Below are the code and all the weights of a small trained network. Each question names an input and a target symbol and asks about switching units off, where a switched-off unit gives its printed mean instead of its output.

import numpy as np


def w(rows, s, z=0):
    codes = np.array(rows[::2]) - 128.0
    scale = np.full(codes.shape[1], s)
    scale[-1] = z or s
    return codes * scale


def f(y):
    return np.maximum(y, 0)


def softmax(a):
    e = np.exp(a - a.max(-1, keepdims=True))
    return e / e.sum(-1, keepdims=True)


def log_softmax(a):
    a = a - a.max(-1, keepdims=True)
    return a - np.log(np.exp(a).sum(-1, keepdims=True))


def net(x, mask):
    ids = ['ΓΘΛΣαδεζημξτψω'.index(c) for c in x.split()]
    T = len(ids)
    res = E[ids] + P[:T]
    u = 0
    for l in range(2):
        r = res
        for j in range(3):
            rows = slice(2 * j, 2 * j + 2)
            q, k, v = (r @ M[l][rows].T for M in (Q, K, V))
            z = softmax(np.where(np.tri(T) > 0, q @ k.T / 2**0.5, -1e9)) @ v
            o = O[l][rows]
            res = res + np.where(mask[u + j], z, o[:, -1]) @ o[:, :-1]
        u += 3
        y = f(res @ A[l][:, :-1].T + A[l][:, -1])
        res = res + np.where(mask[u : u + 12], y, B[l][:, -1]) @ B[l][:, :-1]
        u += 12
    return log_softmax(res[-1] @ U[:, :-1].T + U[:, -1])


Q, K, V, O, A, B = {}, {}, {}, {}, {}, {}
E = w([
[129,76,198,34,103],'Γ',
[235,161,175,138,121],'Θ',
[188,147,99,75,140],'Λ',
[226,131,158,174,146],'Σ',
[99,61,69,131,216],'α',
[93,168,181,140,154],'δ',
[166,124,84,60,170],'ε',
[188,106,87,132,150],'ζ',
[127,8,181,179,73],'η',
[157,169,126,58,155],'μ',
[225,66,181,46,95],'ξ',
[209,152,84,131,115],'τ',
[115,177,99,230,154],'ψ',
[190,159,145,112,130],'ω',
],0.015)
P = w([
[83,129,73,78,2],'0',
[131,161,144,117,115],'1',
[137,157,152,125,127],'2',
[138,148,156,130,132],'3',
[136,146,163,128,139],'4',
[141,142,165,136,143],'5',
[144,140,175,142,146],'6',
[144,137,178,145,151],'7',
[146,133,182,150,156],'8',
[149,133,192,153,156],'9',
[152,132,190,151,162],'10',
[152,132,195,153,170],'11',
[154,128,194,150,174],'12',
],0.011)
Q[0] = w([
[163,161,47,102,82],'0.h0',
[91,85,68,97,83],'0.h0',
[53,170,163,100,1],'0.h1',
[231,145,131,115,118],'0.h1',
[130,106,171,44,82],'0.h2',
[57,196,176,180,102],'0.h2',
],0.0093)
K[0] = w([
[95,162,94,57,28],'0.h0',
[74,248,93,20,145],'0.h0',
[176,233,146,35,192],'0.h1',
[186,131,165,163,2],'0.h1',
[126,116,227,196,112],'0.h2',
[130,227,148,69,198],'0.h2',
],0.0071)
V[0] = w([
[33,10,194,137,111],'0.h0',
[153,91,36,142,150],'0.h0',
[113,154,77,171,6],'0.h1',
[172,168,254,221,85],'0.h1',
[199,176,61,36,122],'0.h2',
[221,33,175,179,39],'0.h2',
],0.0059)
O[0] = w([
[127,76,162,154,253,195],'0.h0',
[79,98,98,223,109,103],'0.h0',
[191,124,71,140,109,166],'0.h1',
[212,214,184,115,189,209],'0.h1',
[116,158,40,77,61,102],'0.h2',
[201,107,144,152,153,255],'0.h2',
],0.0045,0.0062)
A[0] = w([
[171,176,95,165,163,183],'0.n0',
[2,68,120,193,133,108],'0.n1',
[96,125,230,83,103,146],'0.n2',
[117,122,24,117,97,2],'0.n3',
[104,139,107,199,104,187],'0.n4',
[104,181,127,60,88,52],'0.n5',
[109,199,109,172,151,104],'0.n6',
[146,225,191,157,123,70],'0.n7',
[167,172,108,40,223,92],'0.n8',
[59,142,116,161,123,93],'0.n9',
[41,113,145,242,112,160],'0.n10',
[89,167,54,178,231,80],'0.n11',
],0.0092,0.0053)
B[0] = w([
[122,233,117,67,207,255],'0.n0',
[127,234,198,132,119,156],'0.n1',
[165,61,161,160,186,228],'0.n2',
[71,99,95,168,34,138],'0.n3',
[141,114,78,213,89,159],'0.n4',
[35,195,73,20,66,140],'0.n5',
[56,105,243,194,67,146],'0.n6',
[45,81,3,72,124,207],'0.n7',
[160,103,137,248,112,248],'0.n8',
[197,159,103,135,110,132],'0.n9',
[104,147,235,123,86,193],'0.n10',
[3,81,181,201,126,161],'0.n11',
],0.006,0.0061)
Q[1] = w([
[145,84,159,125,133],'1.h0',
[139,166,123,96,196],'1.h0',
[77,120,183,151,69],'1.h1',
[145,167,66,127,142],'1.h1',
[27,124,198,121,142],'1.h2',
[108,55,246,149,82],'1.h2',
],0.012)
K[1] = w([
[123,64,170,108,86],'1.h0',
[130,121,135,83,156],'1.h0',
[148,182,140,153,245],'1.h1',
[141,111,32,129,54],'1.h1',
[76,175,189,129,225],'1.h2',
[157,137,212,164,239],'1.h2',
],0.011)
V[1] = w([
[138,89,138,158,116],'1.h0',
[144,134,144,90,148],'1.h0',
[152,109,158,156,189],'1.h1',
[128,2,106,92,129],'1.h1',
[149,165,149,62,121],'1.h2',
[45,139,137,75,174],'1.h2',
],0.013)
O[1] = w([
[131,182,86,73,88,249],'1.h0',
[105,138,40,197,96,158],'1.h0',
[60,219,170,102,82,116],'1.h1',
[108,43,254,87,138,193],'1.h1',
[232,199,132,32,53,88],'1.h2',
[83,123,41,60,232,2],'1.h2',
],0.0083,0.0054)
A[1] = w([
[179,134,160,161,141,61],'1.n0',
[118,113,74,79,170,16],'1.n1',
[92,117,152,171,105,166],'1.n2',
[103,145,173,149,114,142],'1.n3',
[115,113,118,187,104,244],'1.n4',
[131,152,99,82,162,241],'1.n5',
[158,237,155,70,61,69],'1.n6',
[189,83,143,83,154,43],'1.n7',
[100,138,176,120,105,180],'1.n8',
[130,10,142,107,116,36],'1.n9',
[76,163,87,133,196,3],'1.n10',
[221,143,133,121,192,141],'1.n11',
],0.011,0.0062)
B[1] = w([
[141,154,118,109,45,215],'1.n0',
[37,154,135,158,182,145],'1.n1',
[161,136,103,64,148,213],'1.n2',
[181,89,51,146,120,220],'1.n3',
[130,125,170,136,229,209],'1.n4',
[184,160,150,64,182,171],'1.n5',
[2,134,146,131,148,187],'1.n6',
[82,69,79,142,41,204],'1.n7',
[161,116,53,126,140,224],'1.n8',
[92,217,156,162,144,193],'1.n9',
[212,103,150,145,32,173],'1.n10',
[60,142,133,104,112,252],'1.n11',
],0.0088,0.014)
U = w([
[102,98,191,29,169,195],'Γ',
[138,190,94,93,110,81],'Θ',
[109,80,72,149,115,114],'Λ',
[90,224,182,146,143,153],'Σ',
[108,81,142,123,254,171],'α',
[175,212,130,32,209,166],'δ',
[69,101,121,151,152,99],'ε',
[96,102,209,195,155,75],'ζ',
[250,94,174,112,144,214],'η',
[107,121,71,97,165,127],'μ',
[140,114,157,126,62,3],'ξ',
[145,81,95,189,96,54],'τ',
[146,172,76,188,154,142],'ψ',
[183,113,55,88,108,125],'ω',
],0.008,0.0048)

Each question gives the input, a string of symbols that net reads in full, and the target symbol t.
The units are the heads (2 rows each of Q, K, V and O) and the neurons (one row each of A and B). Each row of codes is followed by its name. A weight is (code - 128) times the scale printed after its matrix; where a second scale follows, it is the last column's (O, A, B and U).
mask holds one flag per unit, layer by layer, with each layer's heads first. A switched-off unit (its flag False) gives its mean, the last column of its rows in O or B, instead of its output. The means were averaged over made-up inputs and are rounded, as every weight is.
A unit's drop is (log p(t) with every unit on - log p(t) with that unit switched off) / (log p(t) with every unit on - log p(t) with every unit switched off).
The circuit of an input: a set's keep is (log p(t) with only the set's units on - log p(t) with every unit switched off) / (log p(t) with every unit on - log p(t) with every unit switched off). Starting from the 12 units with the biggest drops (on a tie, the unit counted first), units are removed one at a time, each time the one whose removal leaves the highest keep (on an exact tie, the one counted first), for as long as the keep stays at least 0.8.
units of the circuit, in order: the units of the circuit, biggest drop first
most important unit: the unit with the biggest drop
k most important neurons: the k neurons with the biggest drops, biggest first
top k neurons in layer l: the k neurons of layer l with the biggest drops, biggest first
heads that matter: for each layer, one digit per head in row order, 1 if its drop is at least 0.15 and else 0, layers parted by /
input Σ Γ Σ Γ ε η τ ε Σ α η α η, target α: heads that matter -> 000 / 001
input Σ Σ η Γ Σ ω μ η α Γ Σ, target Σ: units of the circuit, in order -> (1.n6 1.h1 0.n2)
input Σ Θ ψ ζ η Λ, target Σ: top neuron in layer 0 -> (0.n7)
input τ η ε ζ Γ ψ ω ω η τ, target τ: heads that matter -> 111 / 011
input Σ ζ ω, target Σ: units of the circuit, in order -> (1.h2 1.n6 1.h1)
input η η η η Σ ω η η ω ε, target η: top 2 neurons in layer 0 -> (0.n7 0.n0)
input Σ Γ Λ ω α ζ Θ ζ η ψ α μ, target Σ: units of the circuit, in order -> (1.h1 1.n6)
input Σ Γ τ, target Σ: 2 most important neurons -> (1.n6 1.n3)
input Λ η Γ η ζ μ Σ ζ Γ τ, target Λ: top 2 neurons in layer 1 -> (1.n7 1.n11)
input ε η Γ ω τ μ ζ δ η ξ Σ ψ ζ, target ε: heads that matter -> 011 / 011
input ζ Γ ω η η Σ Σ ψ η μ Σ ζ, target ζ: heads that matter -> 010 / 011
input δ μ α, target α: top 3 neurons in layer 0 -> (0.n11 0.n0 0.n5)
input δ Σ η η Σ Γ α τ Σ, target δ: heads that matter -> 000 / 001
input ω ω η ω η ψ Σ τ ψ Σ ε Γ ε, target ω: heads that matter -> 101 / 011
input δ Γ α Γ ξ η Γ ω η ζ ζ, target δ: top 2 neurons in layer 1 -> (1.n5 1.n3)
input Γ η ψ μ, target Γ: heads that matter -> 000 / 011
input ω Σ η Λ Σ η ψ Σ μ, target ω: most important unit -> 1.h1
input Θ α ζ η τ Σ η ζ Σ, target Θ: heads that matter -> 100 / 011
input Λ Γ Σ, target Λ: 4 most important neurons -> (1.n7 0.n5 0.n3 1.n11)
input δ ψ ζ Σ ε ε η, target η: top 3 neurons in layer 0 -> (0.n7 0.n2 0.n4)
input η η η ζ ω Γ μ Σ Σ ε ω, target η: top neuron in layer 1 -> (1.n6)
input Γ δ ζ η η η η Σ δ α α ω, target Γ: 2 most important neurons -> (0.n7 0.n0)
input η η ω ε, target η: heads that matter -> 001 / 011
input ε μ Γ Θ ξ η μ Γ ω τ Λ τ, target ε: heads that matter -> 011 / 011
input ω Σ Γ ζ ω η α Λ, target ω: 2 most important neurons -> (0.n5 1.n7)
input η ξ α η Σ ω δ, target δ: 2 most important neurons -> (1.n5 1.n7)
input Λ Γ Γ Λ ε τ η ζ ξ, target ξ: 3 most important neurons -> (1.n0 1.n6 1.n7)
input ζ Λ τ, target ζ: top 2 neurons in layer 0 -> (0.n3 0.n0)
input Γ ξ η η Λ η ψ Γ Γ Θ, target Γ: most important neuron -> (0.n7)
